Here is a tiny trained network, its code and every weight. The questions are about switching its units off for an input and a target symbol, where a switched-off unit gives its printed mean instead of its output.

import numpy as np


def w(rows, s, z=0):
    codes = np.array(rows[::2]) - 128.0
    scale = np.full(codes.shape[1], s)
    scale[-1] = z or s
    return codes * scale


def f(y):
    return np.maximum(y, 0)


def softmax(a):
    e = np.exp(a - a.max(-1, keepdims=True))
    return e / e.sum(-1, keepdims=True)


def log_softmax(a):
    a = a - a.max(-1, keepdims=True)
    return a - np.log(np.exp(a).sum(-1, keepdims=True))


def net(x, mask):
    ids = ['ΔΞΠΣΦβεζηθμ'.index(c) for c in x.split()]
    T = len(ids)
    res = E[ids] + P[:T]
    r = res
    for j in range(3):
        rows = slice(3 * j, 3 * j + 3)
        q, k, v = (r @ M[0][rows].T for M in (Q, K, V))
        z = softmax(np.where(np.tri(T) > 0, q @ k.T / 3**0.5, -1e9)) @ v
        o = O[0][rows]
        res = res + np.where(mask[j], z, o[:, -1]) @ o[:, :-1]
    y = f(res @ A[0][:, :-1].T + A[0][:, -1])
    res = res + np.where(mask[3:7], y, B[0][:, -1]) @ B[0][:, :-1]
    return log_softmax(res[-1] @ U[:, :-1].T + U[:, -1])


Q, K, V, O, A, B = {}, {}, {}, {}, {}, {}
E = w([
[187,132,145],'Δ',
[137,210,74],'Ξ',
[132,135,104],'Π',
[44,148,3],'Σ',
[107,247,96],'Φ',
[214,107,121],'β',
[91,83,63],'ε',
[197,190,83],'ζ',
[45,94,99],'η',
[132,132,178],'θ',
[68,54,127],'μ',
],0.015)
P = w([
[142,100,152],'0',
[90,121,191],'1',
[151,102,75],'2',
[102,142,228],'3',
[134,111,31],'4',
[38,142,191],'5',
[129,120,2],'6',
],0.0097)
Q[0] = w([
[101,61,134],'H1',
[137,114,42],'H1',
[144,82,85],'H1',
[114,107,169],'H2',
[125,93,114],'H2',
[153,56,112],'H2',
[72,136,249],'H3',
[179,141,83],'H3',
[110,170,123],'H3',
],0.014)
K[0] = w([
[87,135,159],'H1',
[154,230,116],'H1',
[131,226,137],'H1',
[163,124,176],'H2',
[88,165,114],'H2',
[77,103,71],'H2',
[106,7,237],'H3',
[158,145,58],'H3',
[133,59,80],'H3',
],0.011)
V[0] = w([
[170,199,72],'H1',
[153,112,31],'H1',
[69,1,202],'H1',
[93,95,41],'H2',
[96,108,71],'H2',
[69,42,246],'H2',
[41,213,214],'H3',
[202,199,185],'H3',
[218,33,118],'H3',
],0.0096)
O[0] = w([
[156,84,113,142],'H1',
[107,32,130,182],'H1',
[80,224,225,113],'H1',
[96,109,190,251],'H2',
[78,151,179,214],'H2',
[209,255,98,131],'H2',
[86,202,49,58],'H3',
[173,122,30,3],'H3',
[182,75,200,111],'H3',
],0.0089,0.0033)
A[0] = w([
[136,138,84,254],'N1',
[99,128,255,90],'N2',
[14,165,81,214],'N3',
[94,175,130,158],'N4',
],0.0099,0.0049)
B[0] = w([
[120,170,19,173],'N1',
[21,139,67,251],'N2',
[253,176,231,252],'N3',
[254,10,135,187],'N4',
],0.0055,0.012)
U = w([
[109,133,187,186],'Δ',
[84,148,185,137],'Ξ',
[181,139,167,116],'Π',
[169,68,208,2],'Σ',
[79,101,110,192],'Φ',
[106,111,145,105],'β',
[5,120,115,60],'ε',
[64,156,74,164],'ζ',
[72,68,181,129],'η',
[104,149,128,113],'θ',
[130,62,147,135],'μ',
],0.011,0.0076)

Each question gives the input, a string of symbols that net reads in full, and the target symbol t.
The units are the heads (3 rows each of Q, K, V and O) and the neurons (one row each of A and B). Each row of codes is followed by its name. A weight is (code - 128) times the scale printed after its matrix; where a second scale follows, it is the last column's (O, A, B and U).
mask holds one flag per unit, heads first, then neurons. A switched-off unit (its flag False) gives its mean, the last column of its rows in O or B, instead of its output. The means were averaged over made-up inputs and are rounded, as every weight is.
A unit's drop is (log p(t) with every unit on - log p(t) with that unit switched off) / (log p(t) with every unit on - log p(t) with every unit switched off).
The circuit of an input: a set's keep is (log p(t) with only the set's units on - log p(t) with every unit switched off) / (log p(t) with every unit on - log p(t) with every unit switched off). Starting from all 7 units, units are removed one at a time, each time the one whose removal leaves the highest keep (on an exact tie, the one counted first), for as long as the keep stays at least 0.8.
circuit, biggest first: the units of the circuit, biggest drop first
unit that matters most: the unit with the biggest drop
top k neurons: the k neurons with the biggest drops, biggest first
heads that matter: for each layer, one digit per head in row order, 1 if its drop is at least 0.15 and else 0, layers parted by /
drop when u is switched off: that unit's drop, to one decimal
input μ Φ ζ ε θ Φ μ, target ζ: top 2 neurons => (N1, N4)
input Π η Π Σ β β ε, target η: circuit, biggest first => (H3, H2)
input Σ Φ Δ β ζ, target μ: unit that matters most => H1
input β θ Π ζ β η Δ, target μ: heads that matter => 101
input ζ ε η β Σ, target η: heads that matter => 011
input β η ε θ, target Π: top 3 neurons => (N2, N4, N3)
input μ η μ η μ, target Δ: heads that matter => 100
input Φ η η μ ζ μ, target Ξ: heads that matter => 100
input η μ Ξ ε, target Ξ: heads that matter => 101
input η ζ Δ η ζ β Π, target μ: circuit, biggest first => (H1, H3)
input ε η η, target Ξ: circuit, biggest first => (H1, H2)
input η ζ Ξ, target Φ: circuit, biggest first => (H1, N3)
input θ ε β η ζ β μ, target μ: circuit, biggest first => (H1, H3)
input Φ Φ Π Π β, target ζ: unit that matters most => H3
input ζ ζ Δ ε η μ Δ, target μ: top 2 neurons => (N2, N3)
input β β η Φ η, target ζ: top 2 neurons => (N1, N4)
input β Φ Φ η Ξ μ, target Ξ: top 2 neurons => (N3, N2)
input η η Σ η ε μ η, target η: top 2 neurons => (N3, N1)
input β Φ η β ζ, target μ: drop when N1 is switched off => 0.0
input Δ Δ β, target Σ: drop when N2 is switched off => 0.3
input η ζ μ η, target Ξ: circuit, biggest first => (H1)
input Π μ ε Φ Δ, target ζ: drop when H1 is switched off => 0.2
input Π Δ η ε ε, target ε: drop when N4 is switched off => 0.3
